Below are the code and all the weights of a small trained network. Each question names an input and a target symbol and asks about switching units off, where a switched-off unit gives its printed mean instead of its output.

import numpy as np


def w(rows, s, z=0):
    codes = np.array(rows[::2]) - 128.0
    scale = np.full(codes.shape[1], s)
    scale[-1] = z or s
    return codes * scale


def f(y):
    return np.maximum(y, 0)


def softmax(a):
    e = np.exp(a - a.max(-1, keepdims=True))
    return e / e.sum(-1, keepdims=True)


def log_softmax(a):
    a = a - a.max(-1, keepdims=True)
    return a - np.log(np.exp(a).sum(-1, keepdims=True))


def net(x, mask):
    ids = ['ΞΠΦΩβγεζθστψ'.index(c) for c in x.split()]
    T = len(ids)
    res = E[ids] + P[:T]
    u = 0
    for l in range(2):
        r = res
        for j in range(3):
            rows = slice(2 * j, 2 * j + 2)
            q, k, v = (r @ M[l][rows].T for M in (Q, K, V))
            z = softmax(np.where(np.tri(T) > 0, q @ k.T / 2**0.5, -1e9)) @ v
            o = O[l][rows]
            res = res + np.where(mask[u + j], z, o[:, -1]) @ o[:, :-1]
        u += 3
        y = f(res @ A[l][:, :-1].T + A[l][:, -1])
        res = res + np.where(mask[u : u + 4], y, B[l][:, -1]) @ B[l][:, :-1]
        u += 4
    return log_softmax(res[-1] @ U[:, :-1].T + U[:, -1])


Q, K, V, O, A, B = {}, {}, {}, {}, {}, {}
E = w([
[182,160,143,140,110],'Ξ',
[194,126,179,50,152],'Π',
[98,62,78,19,141],'Φ',
[72,56,167,124,195],'Ω',
[196,77,69,88,113],'β',
[180,133,130,147,238],'γ',
[22,115,93,160,155],'ε',
[76,151,248,99,144],'ζ',
[92,109,192,168,57],'θ',
[33,194,155,155,184],'σ',
[149,18,180,173,132],'τ',
[164,89,75,215,118],'ψ',
],0.012)
P = w([
[101,92,124,57,122],'0',
[89,66,139,86,150],'1',
[84,52,157,110,151],'2',
[92,59,164,148,160],'3',
[102,55,187,183,170],'4',
[127,52,184,220,168],'5',
[146,62,196,238,164],'6',
[171,71,202,253,167],'7',
],0.0049)
Q[0] = w([
[136,253,104,101,113],'L0H1',
[110,82,165,155,153],'L0H1',
[153,100,116,123,135],'L0H2',
[157,113,93,134,126],'L0H2',
[119,177,115,128,115],'L0H3',
[122,110,195,142,141],'L0H3',
],0.02)
K[0] = w([
[102,142,85,4,126],'L0H1',
[108,114,153,180,132],'L0H1',
[78,147,126,125,150],'L0H2',
[94,157,101,102,154],'L0H2',
[71,145,129,56,155],'L0H3',
[117,71,110,185,131],'L0H3',
],0.016)
V[0] = w([
[158,119,114,120,254],'L0H1',
[102,116,111,104,187],'L0H1',
[121,67,132,155,143],'L0H2',
[152,139,108,125,88],'L0H2',
[125,128,144,137,120],'L0H3',
[147,195,119,84,118],'L0H3',
],0.0083)
O[0] = w([
[159,209,121,140,255,132],'L0H1',
[109,174,108,97,189,134],'L0H1',
[94,92,115,110,214,204],'L0H2',
[123,184,157,119,107,78],'L0H2',
[127,115,124,145,138,140],'L0H3',
[211,181,82,109,65,2],'L0H3',
],0.0067,0.0044)
A[0] = w([
[74,93,106,86,30,215],'L0N1',
[106,106,3,203,127,169],'L0N2',
[218,105,45,234,103,184],'L0N3',
[147,110,48,10,222,254],'L0N4',
],0.0048,0.002)
B[0] = w([
[89,6,91,72,45,195],'L0N1',
[129,123,26,197,124,178],'L0N2',
[143,71,10,226,163,167],'L0N3',
[158,65,41,29,252,252],'L0N4',
],0.004,0.0036)
Q[1] = w([
[163,158,126,129,114],'L1H1',
[143,158,94,108,145],'L1H1',
[49,58,177,174,126],'L1H2',
[134,247,104,74,36],'L1H2',
[80,74,155,150,161],'L1H3',
[138,197,97,132,65],'L1H3',
],0.012)
K[1] = w([
[118,138,116,99,139],'L1H1',
[139,135,146,94,113],'L1H1',
[160,164,162,193,132],'L1H2',
[169,126,81,4,122],'L1H2',
[106,174,167,182,157],'L1H3',
[183,114,67,91,93],'L1H3',
],0.013)
V[1] = w([
[167,109,62,220,107],'L1H1',
[155,97,34,70,104],'L1H1',
[207,52,91,174,135],'L1H2',
[36,179,1,197,167],'L1H2',
[95,162,221,143,158],'L1H3',
[95,181,157,238,127],'L1H3',
],0.0063)
O[1] = w([
[83,135,72,225,98,97],'L1H1',
[163,120,38,101,101,131],'L1H1',
[71,102,57,221,187,216],'L1H2',
[65,254,55,57,65,174],'L1H2',
[148,132,103,30,92,253],'L1H3',
[96,169,175,27,150,124],'L1H3',
],0.0062,0.0035)
A[1] = w([
[253,182,146,170,129,242],'L1N1',
[80,161,183,139,136,203],'L1N2',
[241,95,180,83,151,150],'L1N3',
[158,173,66,87,71,254],'L1N4',
],0.006,0.0064)
B[1] = w([
[157,212,188,248,82,180],'L1N1',
[111,195,179,113,93,254],'L1N2',
[254,111,178,70,105,227],'L1N3',
[100,226,115,111,15,219],'L1N4',
],0.0061,0.0043)
U = w([
[103,111,177,170,1,90],'Ξ',
[198,210,157,200,83,208],'Π',
[216,112,45,126,83,127],'Φ',
[130,77,69,38,156,3],'Ω',
[156,134,43,195,114,122],'β',
[195,203,95,153,239,86],'γ',
[91,218,118,97,129,198],'ε',
[204,156,175,69,125,134],'ζ',
[145,45,158,165,102,173],'θ',
[119,189,202,46,85,145],'σ',
[77,85,167,124,229,63],'τ',
[33,161,74,172,131,185],'ψ',
],0.0072,0.004)

Each question gives the input, a string of symbols that net reads in full, and the target symbol t.
The units are the heads (2 rows each of Q, K, V and O) and the neurons (one row each of A and B). Each row of codes is followed by its name. A weight is (code - 128) times the scale printed after its matrix; where a second scale follows, it is the last column's (O, A, B and U).
mask holds one flag per unit, layer by layer, with each layer's heads first. A switched-off unit (its flag False) gives its mean, the last column of its rows in O or B, instead of its output. The means were averaged over made-up inputs and are rounded, as every weight is.
A unit's drop is (log p(t) with every unit on - log p(t) with that unit switched off) / (log p(t) with every unit on - log p(t) with every unit switched off).
The circuit of an input: a set's keep is (log p(t) with only the set's units on - log p(t) with every unit switched off) / (log p(t) with every unit on - log p(t) with every unit switched off). Starting from the 12 units with the biggest drops (on a tie, the unit counted first), units are removed one at a time, each time the one whose removal leaves the highest keep (on an exact tie, the one counted first), for as long as the keep stays at least 0.8.
units of the circuit, in order: the units of the circuit, biggest drop first
k most important neurons: the k neurons with the biggest drops, biggest first
top k neurons in layer l: the k neurons of layer l with the biggest drops, biggest first
which heads matter: for each layer, one digit per head in row order, 1 if its drop is at least 0.15 and else 0, layers parted by /
drop of u: that unit's drop, to one decimal
input σ Ξ θ Φ θ Φ θ β, target θ: units of the circuit, in order : (L0H1, L1H2)
input γ γ τ γ Π Ω σ σ, target ε: which heads matter : 100 / 010
input γ θ Ω, target θ: units of the circuit, in order : (L0H1, L1H2, L0N4, L1H3)
input Π β ε, target ε: units of the circuit, in order : (L1H2, L0H1)
input θ θ θ θ Φ Ξ, target θ: units of the circuit, in order : (L0H1, L1H2)
input θ Φ Ω, target θ: units of the circuit, in order : (L0H1, L1H2, L1H3)
input Ω Ξ σ Φ, target σ: units of the circuit, in order : (L1H2, L1N4)
input Ω ζ β, target ζ: units of the circuit, in order : (L1H2, L1N3, L1H1)
input Ξ ζ γ, target ζ: top neuron in layer 1 : (L1N3)
input β β β ε σ Π, target σ: which heads matter : 000 / 011
input ζ ζ γ β, target ζ: which heads matter : 100 / 110
input θ ψ β θ ε ψ, target ψ: which heads matter : 000 / 010
input Π β θ, target θ: which heads matter : 100 / 010
input τ σ γ Ξ Ω ε, target ε: units of the circuit, in order : (L1H2, L0H1, L1H3)
input Ξ ψ Φ, target ψ: 2 most important neurons : (L0N3, L1N3)
input ζ γ γ, target γ: units of the circuit, in order : (L0H1)
input θ ζ ψ Ω, target ψ: which heads matter : 000 / 110
input θ Φ Ξ, target Π: which heads matter : 011 / 001
input γ Π Ω ε ζ Ω Π, target ζ: 2 most important neurons : (L1N3, L0N4)
input Ω ε Φ Φ τ, target τ: top 2 neurons in layer 1 : (L1N4, L1N1)
input β ε Ω τ τ Φ Φ τ, target τ: most important neuron : (L1N4)
input Φ Φ θ Φ ψ θ, target ψ: which heads matter : 100 / 110
input β θ θ Ξ Π, target θ: 3 most important neurons : (L0N1, L1N4, L1N2)
input ε Φ Ξ, target Π: top 2 neurons in layer 1 : (L1N1, L1N4)
input Ω θ ψ γ Ω, target ψ: top 2 neurons in layer 0 : (L0N3, L0N2)
input Φ Π ζ, target ζ: drop of L1N3 : 0.3
input Ξ Ω Ω σ θ, target σ: drop of L1N4 : 0.0
